Below are the code and all the weights of a small trained network. Each question names an input and a target symbol and asks about switching units off, where a switched-off unit gives its printed mean instead of its output.

import numpy as np


def w(rows, s, z=0):
    codes = np.array(rows[::2]) - 128.0
    scale = np.full(codes.shape[1], s)
    scale[-1] = z or s
    return codes * scale


def norm(h):
    return h / np.sqrt((h * h).mean(-1, keepdims=True) + 1e-5)


def f(y):
    return y / 2 * (1 + np.tanh(0.7978845608 * (y + 0.044715 * y**3)))


def softmax(a):
    e = np.exp(a - a.max(-1, keepdims=True))
    return e / e.sum(-1, keepdims=True)


def log_softmax(a):
    a = a - a.max(-1, keepdims=True)
    return a - np.log(np.exp(a).sum(-1, keepdims=True))


def net(x, mask):
    ids = ['βγδεζθλμξφψ'.index(c) for c in x.split()]
    T = len(ids)
    res = E[ids] + P[:T]
    r = norm(res)
    for j in range(2):
        rows = slice(2 * j, 2 * j + 2)
        q, k, v = (r @ M[0][rows].T for M in (Q, K, V))
        z = softmax(np.where(np.tri(T) > 0, q @ k.T / 2**0.5, -1e9)) @ v
        o = O[0][rows]
        res = res + np.where(mask[j], z, o[:, -1]) @ o[:, :-1]
    y = f(norm(res) @ A[0][:, :-1].T + A[0][:, -1])
    res = res + np.where(mask[2:6], y, B[0][:, -1]) @ B[0][:, :-1]
    return log_softmax(norm(res)[-1] @ U[:, :-1].T + U[:, -1])


Q, K, V, O, A, B = {}, {}, {}, {}, {}, {}
E = w([
[121,151,131,54,101,168,171],'β',
[136,128,132,157,113,198,90],'γ',
[150,96,128,101,195,128,72],'δ',
[172,100,129,132,116,132,85],'ε',
[116,88,101,130,154,85,124],'ζ',
[131,79,112,181,115,118,117],'θ',
[108,125,123,57,172,157,127],'λ',
[72,147,111,98,136,133,171],'μ',
[169,254,246,157,100,54,65],'ξ',
[166,139,134,65,112,163,93],'φ',
[156,127,110,120,51,121,145],'ψ',
],0.023)
P = w([
[106,126,150,135,132,112,141],'0',
[178,165,102,148,185,139,179],'1',
[134,164,9,143,133,140,122],'2',
[61,157,161,133,103,69,52],'3',
[166,71,176,155,103,180,195],'4',
[164,197,42,147,127,117,104],'5',
],0.012)
Q[0] = w([
[184,32,175,102,107,182,245],'h0',
[63,80,198,99,93,125,105],'h0',
[129,232,75,111,104,86,56],'h1',
[192,149,43,156,181,156,173],'h1',
],0.013)
K[0] = w([
[102,79,55,108,108,161,109],'h0',
[193,130,81,140,171,164,188],'h0',
[138,203,250,163,137,54,128],'h1',
[66,94,162,106,81,98,75],'h1',
],0.016)
V[0] = w([
[166,90,104,144,71,12,159],'h0',
[204,102,156,202,1,176,99],'h0',
[178,144,112,9,43,141,138],'h1',
[69,179,109,163,60,143,207],'h1',
],0.013)
O[0] = w([
[88,125,180,58,100,51,150,150],'h0',
[33,137,193,150,64,157,88,3],'h0',
[64,158,39,82,125,85,43,152],'h1',
[160,247,147,185,192,89,120,54],'h1',
],0.014,0.0035)
A[0] = w([
[199,154,136,133,198,77,223,101],'n0',
[166,252,123,177,182,83,97,50],'n1',
[139,67,142,115,93,135,84,157],'n2',
[192,81,115,150,184,91,162,4],'n3',
],0.015,0.0027)
B[0] = w([
[49,178,107,157,36,144,60,246],'n0',
[126,34,252,133,169,98,157,204],'n1',
[184,111,172,189,160,92,91,167],'n2',
[150,155,96,171,83,84,107,215],'n3',
],0.016,0.011)
U = w([
[187,206,48,122,134,151,163,253],'β',
[120,154,117,197,122,201,125,133],'γ',
[156,127,115,109,206,105,124,191],'δ',
[194,215,130,202,142,83,144,83],'ε',
[65,22,119,147,72,105,130,2],'ζ',
[179,55,100,136,109,127,182,175],'θ',
[102,117,62,81,122,155,84,141],'λ',
[39,193,120,111,116,97,136,64],'μ',
[149,135,199,127,108,121,209,184],'ξ',
[190,159,146,91,101,133,106,130],'φ',
[175,158,104,127,7,80,169,78],'ψ',
],0.013,0.0057)

Each question gives the input, a string of symbols that net reads in full, and the target symbol t.
The units are the heads (2 rows each of Q, K, V and O) and the neurons (one row each of A and B). Each row of codes is followed by its name. A weight is (code - 128) times the scale printed after its matrix; where a second scale follows, it is the last column's (O, A, B and U).
mask holds one flag per unit, heads first, then neurons. A switched-off unit (its flag False) gives its mean, the last column of its rows in O or B, instead of its output. The means were averaged over made-up inputs and are rounded, as every weight is.
A unit's drop is (log p(t) with every unit on - log p(t) with that unit switched off) / (log p(t) with every unit on - log p(t) with every unit switched off).
The circuit of an input: a set's keep is (log p(t) with only the set's units on - log p(t) with every unit switched off) / (log p(t) with every unit on - log p(t) with every unit switched off). Starting from all 6 units, units are removed one at a time, each time the one whose removal leaves the highest keep (on an exact tie, the one counted first), for as long as the keep stays at least 0.8.
circuit, biggest first: the units of the circuit, biggest drop first
unit that matters most: the unit with the biggest drop
k most important neurons: the k neurons with the biggest drops, biggest first
heads that matter: for each layer, one digit per head in row order, 1 if its drop is at least 0.15 and else 0, layers parted by /
drop of u: that unit's drop, to one decimal
input λ μ ζ, target β: circuit, biggest first => (h0)
input ψ ζ γ γ, target ψ: circuit, biggest first => (h0; h1; n0)
input ε λ ψ θ θ, target μ: heads that matter => 11
input γ ψ ζ δ, target μ: circuit, biggest first => (h0; h1)
input ζ δ μ, target ψ: 2 most important neurons => (n0; n3)
input ε ζ μ φ, target ψ: circuit, biggest first => (h0; h1; n0; n1)
input γ μ ζ ζ γ, target ψ: circuit, biggest first => (h0; n3)
input β ε μ, target δ: circuit, biggest first => (h1; n1; n0)
input ζ ε θ δ γ ζ, target θ: heads that matter => 01
input θ γ ε γ, target γ: heads that matter => 10
input μ ε λ β φ, target β: heads that matter => 10
input θ θ δ, target ξ: heads that matter => 11
input μ ε ψ φ β θ, target λ: heads that matter => 01
input β μ φ, target δ: heads that matter => 01
input ε γ δ ε γ β, target ζ: circuit, biggest first => (h1)
input ψ θ ζ ζ, target ξ: heads that matter => 11
input ε γ ζ γ φ β, target γ: heads that matter => 10
input γ γ β γ β θ, target γ: heads that matter => 10
input ζ ζ ζ, target ψ: heads that matter => 11
input θ δ ξ, target ξ: unit that matters most => n1
input μ ψ δ ζ ε, target θ: circuit, biggest first => (h1; h0)
input θ β γ ξ, target ξ: 3 most important neurons => (n0; n1; n3)
input β ζ ψ, target δ: 3 most important neurons => (n1; n0; n3)
input ε φ θ μ γ β, target ε: drop of h1 => 0.8
input γ ζ μ ε, target ψ: drop of n0 => 0.3
